Below are the code and all the weights of a small trained network. Each question names an input and a target symbol and asks about switching units off, where a switched-off unit gives its printed mean instead of its output.

import numpy as np


def w(rows, s, z=0):
    codes = np.array(rows[::2]) - 128.0
    scale = np.full(codes.shape[1], s)
    scale[-1] = z or s
    return codes * scale


def f(y):
    return y / 2 * (1 + np.tanh(0.7978845608 * (y + 0.044715 * y**3)))


def softmax(a):
    e = np.exp(a - a.max(-1, keepdims=True))
    return e / e.sum(-1, keepdims=True)


def log_softmax(a):
    a = a - a.max(-1, keepdims=True)
    return a - np.log(np.exp(a).sum(-1, keepdims=True))


def net(x, mask):
    ids = ['δεζμπτφψ'.index(c) for c in x.split()]
    T = len(ids)
    res = E[ids] + P[:T]
    u = 0
    for l in range(2):
        r = res
        for j in range(2):
            rows = slice(2 * j, 2 * j + 2)
            q, k, v = (r @ M[l][rows].T for M in (Q, K, V))
            z = softmax(np.where(np.tri(T) > 0, q @ k.T / 2**0.5, -1e9)) @ v
            o = O[l][rows]
            res = res + np.where(mask[u + j], z, o[:, -1]) @ o[:, :-1]
        u += 2
        y = f(res @ A[l][:, :-1].T + A[l][:, -1])
        res = res + np.where(mask[u : u + 4], y, B[l][:, -1]) @ B[l][:, :-1]
        u += 4
    return log_softmax(res[-1] @ U[:, :-1].T + U[:, -1])


Q, K, V, O, A, B = {}, {}, {}, {}, {}, {}
E = w([
[128,128,116,3,80],'δ',
[137,139,157,121,158],'ε',
[139,145,164,118,188],'ζ',
[127,63,168,189,94],'μ',
[63,240,131,192,100],'π',
[128,149,191,80,178],'τ',
[142,118,106,77,106],'φ',
[170,131,139,154,146],'ψ',
],0.019)
P = w([
[173,93,163,96,35],'0',
[37,80,123,121,146],'1',
[126,83,65,67,125],'2',
[167,125,252,204,84],'3',
[28,108,170,194,188],'4',
[124,90,57,80,126],'5',
],0.013)
Q[0] = w([
[197,136,71,116,96],'0.h0',
[169,122,123,101,116],'0.h0',
[124,248,87,112,79],'0.h1',
[111,165,143,148,154],'0.h1',
],0.013)
K[0] = w([
[90,106,8,38,119],'0.h0',
[183,179,35,116,144],'0.h0',
[54,238,64,110,111],'0.h1',
[121,196,254,101,94],'0.h1',
],0.0078)
V[0] = w([
[186,182,88,179,97],'0.h0',
[175,220,156,78,171],'0.h0',
[110,77,110,251,120],'0.h1',
[107,110,123,103,136],'0.h1',
],0.012)
O[0] = w([
[177,163,149,70,116,2],'0.h0',
[110,6,131,120,101,129],'0.h0',
[119,81,130,104,122,53],'0.h1',
[133,85,132,153,69,136],'0.h1',
],0.013,0.0034)
A[0] = w([
[184,91,57,47,86,135],'0.n0',
[180,108,2,112,144,7],'0.n1',
[153,178,38,80,241,213],'0.n2',
[96,137,221,180,143,81],'0.n3',
],0.0095,0.0013)
B[0] = w([
[135,93,41,191,77,193],'0.n0',
[251,199,94,230,117,163],'0.n1',
[104,101,183,199,135,178],'0.n2',
[150,162,36,94,39,253],'0.n3',
],0.011,0.0052)
Q[1] = w([
[63,91,210,121,139],'1.h0',
[187,101,255,164,215],'1.h0',
[175,47,108,200,118],'1.h1',
[164,77,131,35,112],'1.h1',
],0.0082)
K[1] = w([
[76,139,116,96,86],'1.h0',
[46,158,71,120,193],'1.h0',
[169,40,91,162,130],'1.h1',
[80,133,122,51,2],'1.h1',
],0.0091)
V[1] = w([
[166,186,160,99,158],'1.h0',
[63,101,133,132,131],'1.h0',
[138,161,121,150,251],'1.h1',
[163,113,170,147,183],'1.h1',
],0.011)
O[1] = w([
[215,144,114,88,67,71],'1.h0',
[130,25,199,164,140,93],'1.h0',
[98,195,180,218,179,2],'1.h1',
[113,2,75,125,154,57],'1.h1',
],0.0087)
A[1] = w([
[245,140,138,178,172,23],'1.n0',
[104,160,82,91,117,156],'1.n1',
[156,65,244,94,174,254],'1.n2',
[167,186,191,123,107,114],'1.n3',
],0.011,0.0023)
B[1] = w([
[107,80,42,169,178,170],'1.n0',
[168,132,192,179,214,254],'1.n1',
[222,210,143,86,139,187],'1.n2',
[119,4,102,146,93,176],'1.n3',
],0.011,0.0076)
U = w([
[199,130,134,74,76,118],'δ',
[45,168,146,120,141,144],'ε',
[188,107,248,192,161,55],'ζ',
[109,87,167,114,180,254],'μ',
[71,16,160,138,78,165],'π',
[107,180,108,115,157,102],'τ',
[88,43,101,95,193,111],'φ',
[148,194,151,38,203,128],'ψ',
],0.011,0.0051)

Each question gives the input, a string of symbols that net reads in full, and the target symbol t.
The units are the heads (2 rows each of Q, K, V and O) and the neurons (one row each of A and B). Each row of codes is followed by its name. A weight is (code - 128) times the scale printed after its matrix; where a second scale follows, it is the last column's (O, A, B and U).
mask holds one flag per unit, layer by layer, with each layer's heads first. A switched-off unit (its flag False) gives its mean, the last column of its rows in O or B, instead of its output. The means were averaged over made-up inputs and are rounded, as every weight is.
A unit's drop is (log p(t) with every unit on - log p(t) with that unit switched off) / (log p(t) with every unit on - log p(t) with every unit switched off).
The circuit of an input: a set's keep is (log p(t) with only the set's units on - log p(t) with every unit switched off) / (log p(t) with every unit on - log p(t) with every unit switched off). Starting from all 12 units, units are removed one at a time, each time the one whose removal leaves the highest keep (on an exact tie, the one counted first), for as long as the keep stays at least 0.8.
circuit, biggest first: the units of the circuit, biggest drop first
most important unit: the unit with the biggest drop
top k neurons: the k neurons with the biggest drops, biggest first
k most important neurons of layer l: the k neurons of layer l with the biggest drops, biggest first
which heads matter: for each layer, one digit per head in row order, 1 if its drop is at least 0.15 and else 0, layers parted by /
input μ δ ψ δ, target π: most important unit -> 1.n3
input μ δ δ δ δ, target ε: which heads matter -> 10 / 01
input τ τ φ τ τ, target π: which heads matter -> 10 / 00
input μ τ ψ ψ ψ, target ψ: which heads matter -> 11 / 00
input φ ψ τ μ, target δ: which heads matter -> 11 / 00
input φ δ ζ, target ζ: which heads matter -> 00 / 11
input ε ε π τ ψ, target π: which heads matter -> 10 / 00
input δ τ φ δ φ ζ, target ζ: 2 most important neurons of layer 0 -> (0.n3, 0.n2)
input μ ψ π π, target π: which heads matter -> 10 / 01
input π δ ψ ψ δ, target ψ: which heads matter -> 00 / 00
input π τ ψ μ τ, target ζ: circuit, biggest first -> (0.h0, 0.n2)
input τ ζ ζ π δ, target δ: top 2 neurons -> (0.n0, 1.n0)
input φ ζ δ φ, target π: top 2 neurons -> (1.n3, 1.n2)
input ε δ μ μ δ, target ζ: which heads matter -> 10 / 11
input ψ τ φ φ μ, target τ: circuit, biggest first -> (0.h0)
input ψ τ ε μ φ, target ζ: 2 most important neurons of layer 0 -> (0.n2, 0.n3)
input ψ μ φ ψ ε, target ψ: which heads matter -> 11 / 00
input μ ζ μ τ ζ, target π: top 2 neurons -> (0.n3, 1.n2)
input δ μ ε ψ, target δ: 3 most important neurons of layer 0 -> (0.n2, 0.n3, 0.n1)
input ζ μ μ ζ ζ, target φ: circuit, biggest first -> (0.h0, 0.h1)
input φ ψ τ τ π, target π: most important unit -> 0.h0
input ε ζ τ ψ ψ, target ψ: top 2 neurons -> (0.n0, 1.n2)
input ψ μ ψ δ ζ, target ε: which heads matter -> 00 / 01
input μ δ ε δ τ, target ε: circuit, biggest first -> (0.n3, 1.h1, 0.h0)
input ε ψ τ τ φ, target π: 2 most important neurons of layer 1 -> (1.n1, 1.n0)
input δ ε δ τ, target δ: which heads matter -> 00 / 01
